Here is a tiny trained network, its code and every weight. The questions are about switching its units off for an input and a class, where a switched-off unit gives its printed mean instead of its output.

import numpy as np


def w(rows, s, z=0):
    codes = np.array(rows[::2]) - 128.0
    scale = np.full(codes.shape[1], s)
    scale[-1] = z or s
    return codes * scale


def norm(h):
    return h / np.sqrt((h * h).mean(-1, keepdims=True) + 1e-5)


def f(y):
    return y / 2 * (1 + np.tanh(0.7978845608 * (y + 0.044715 * y**3)))


def log_softmax(a):
    a = a - a.max(-1, keepdims=True)
    return a - np.log(np.exp(a).sum(-1, keepdims=True))


def net(x, mask):
    res = np.array(x, float).reshape(1, 5) / 4 @ E
    u = 0
    for l in range(4):
        y = f(norm(res) @ A[l][:, :-1].T + A[l][:, -1])
        res = res + np.where(mask[u : u + 9], y, B[l][:, -1]) @ B[l][:, :-1]
        u += 9
    return log_softmax(norm(res)[-1] @ U[:, :-1].T + U[:, -1])


A, B = {}, {}
E = w([
[122,133,138,138,128],'x0',
[174,107,80,254,156],'x1',
[184,27,196,100,53],'x2',
[52,85,54,148,70],'x3',
[129,125,125,125,128],'x4',
],0.0055)
A[0] = w([
[178,179,94,214,153,55],'0.n1',
[115,158,150,149,108,94],'0.n2',
[221,31,127,196,73,25],'0.n3',
[44,224,161,122,121,96],'0.n4',
[254,127,127,170,95,4],'0.n5',
[176,36,198,137,68,176],'0.n6',
[216,100,85,205,105,129],'0.n7',
[95,98,135,153,108,71],'0.n8',
[109,89,144,122,88,17],'0.n9',
],0.0073,0.0039)
B[0] = w([
[231,192,150,129,93,189],'0.n1',
[121,118,138,150,116,116],'0.n2',
[1,1,152,126,175,207],'0.n3',
[91,58,180,118,195,187],'0.n4',
[129,140,245,172,176,153],'0.n5',
[170,91,231,131,112,254],'0.n6',
[124,37,175,234,245,219],'0.n7',
[77,51,29,121,96,119],'0.n8',
[110,195,55,122,51,116],'0.n9',
],0.0047,0.0042)
A[1] = w([
[196,167,37,247,138,80],'1.n1',
[88,190,146,29,79,2],'1.n2',
[129,118,95,113,137,99],'1.n3',
[180,86,148,94,1,50],'1.n4',
[164,96,120,109,163,143],'1.n5',
[49,112,130,175,132,125],'1.n6',
[127,104,73,223,138,61],'1.n7',
[110,104,80,186,174,117],'1.n8',
[155,174,76,72,128,62],'1.n9',
],0.0073,0.0036)
B[1] = w([
[211,139,71,147,76,253],'1.n1',
[142,83,97,230,169,184],'1.n2',
[112,155,122,131,121,108],'1.n3',
[126,119,139,140,1,190],'1.n4',
[140,120,156,105,132,157],'1.n5',
[152,90,77,74,117,186],'1.n6',
[182,59,96,114,113,198],'1.n7',
[151,65,134,96,89,207],'1.n8',
[88,114,159,127,143,110],'1.n9',
],0.0071,0.0029)
A[2] = w([
[73,97,57,145,81,252],'2.n1',
[123,144,161,122,66,79],'2.n2',
[89,153,195,84,55,98],'2.n3',
[153,122,70,203,185,113],'2.n4',
[140,125,125,119,156,122],'2.n5',
[99,136,110,160,110,87],'2.n6',
[123,146,113,188,148,98],'2.n7',
[56,1,33,108,149,193],'2.n8',
[237,101,159,113,108,113],'2.n9',
],0.0071,0.003)
B[2] = w([
[83,166,126,115,61,213],'2.n1',
[130,144,133,100,75,129],'2.n2',
[196,116,97,91,55,164],'2.n3',
[201,84,147,108,95,176],'2.n4',
[157,125,129,180,147,133],'2.n5',
[105,138,155,108,113,115],'2.n6',
[138,102,148,138,128,127],'2.n7',
[132,250,48,119,103,254],'2.n8',
[133,254,95,120,117,194],'2.n9',
],0.0059,0.0046)
A[3] = w([
[148,207,124,121,180,88],'3.n1',
[155,2,67,146,86,47],'3.n2',
[233,98,182,115,107,198],'3.n3',
[15,170,168,121,8,255],'3.n4',
[129,191,172,67,215,77],'3.n5',
[107,86,31,154,4,116],'3.n6',
[126,172,169,83,217,67],'3.n7',
[189,105,111,140,131,72],'3.n8',
[197,74,187,171,109,193],'3.n9',
],0.0075,0.0034)
B[3] = w([
[76,104,91,160,151,157],'3.n1',
[41,84,92,112,83,179],'3.n2',
[131,197,111,96,152,238],'3.n3',
[98,200,129,107,194,246],'3.n4',
[92,64,73,141,75,184],'3.n5',
[132,2,201,190,113,254],'3.n6',
[78,10,122,167,71,174],'3.n7',
[90,189,127,80,89,141],'3.n8',
[100,157,99,95,196,231],'3.n9',
],0.0068,0.0051)
U = w([
[30,2,112,173,158,253],'0',
[39,236,39,114,145,39],'1',
[171,240,202,39,145,127],'2',
[61,126,180,87,16,5],'3',
[227,231,74,177,229,90],'4',
[202,92,31,179,56,100],'5',
[185,77,233,157,244,184],'6',
],0.016,0.0018)

Each question gives the input, the list of numbers given to net, and the class t.
The units are the neurons (one row each of A and B). Each row of codes is followed by its name. A weight is (code - 128) times the scale printed after its matrix; where a second scale follows, it is the last column's (A, B and U).
mask holds one flag per neuron, layer by layer. A switched-off neuron (its flag False) gives its mean, the last column of its row in B, instead of its output. The means were averaged over made-up inputs and are rounded, as every weight is.
A unit's drop is (log p(t) with every unit on - log p(t) with that unit switched off) / (log p(t) with every unit on - log p(t) with every unit switched off).
The circuit of an input: a set's keep is (log p(t) with only the set's units on - log p(t) with every unit switched off) / (log p(t) with every unit on - log p(t) with every unit switched off). Starting from the 12 units with the biggest drops (on a tie, the unit counted first), units are removed one at a time, each time the one whose removal leaves the highest keep (on an exact tie, the one counted first), for as long as the keep stays at least 0.8.
circuit, biggest first: the units of the circuit, biggest drop first
most important unit: the unit with the biggest drop
top k neurons: the k neurons with the biggest drops, biggest first
top k neurons in layer l: the k neurons of layer l with the biggest drops, biggest first
input [-6,-2,0,8,0], class 1: circuit, biggest first -> (2.n8)
input [-4,-5,-1,1,3], class 1: top 2 neurons -> (2.n8; 0.n6)
input [5,0,-1,2,8], class 1: top 2 neurons -> (2.n8; 0.n7)
input [0,-5,-8,0,-7], class 0: circuit, biggest first -> (3.n7; 0.n4)
input [2,0,8,5,-7], class 3: circuit, biggest first -> (1.n4; 1.n2)
input [-2,2,0,-3,6], class 4: top 3 neurons in layer 0 -> (0.n4; 0.n1; 0.n6)
input [-2,3,4,0,3], class 6: top 4 neurons -> (0.n6; 0.n5; 3.n5; 3.n7)
input [6,-5,0,7,6], class 1: top 2 neurons -> (2.n8; 3.n4)
input [-5,-5,0,2,8], class 1: top 3 neurons -> (1.n2; 0.n6; 2.n8)
input [7,-6,0,3,0], class 1: top 3 neurons -> (1.n2; 0.n6; 2.n8)
input [-8,-3,1,7,6], class 3: top 2 neurons -> (3.n6; 1.n4)
input [5,6,3,0,2], class 6: top 2 neurons in layer 0 -> (0.n5; 0.n6)
input [-3,-5,7,0,-1], class 2: top 2 neurons -> (0.n6; 3.n4)
input [-1,-3,-3,7,8], class 1: circuit, biggest first -> (2.n8)
input [-1,6,1,-1,-8], class 6: top 2 neurons -> (0.n7; 0.n3)
input [-1,0,-3,4,7], class 1: top 4 neurons -> (2.n8; 0.n7; 2.n1; 3.n4)
input [2,-3,-2,-8,4], class 0: top 2 neurons in layer 3 -> (3.n5; 3.n7)
input [2,-2,2,7,6], class 3: top 2 neurons in layer 3 -> (3.n6; 3.n4)
input [-2,0,1,0,-4], class 2: top 3 neurons in layer 0 -> (0.n6; 0.n4; 0.n9)
input [2,-6,0,-4,4], class 0: most important unit -> 1.n2
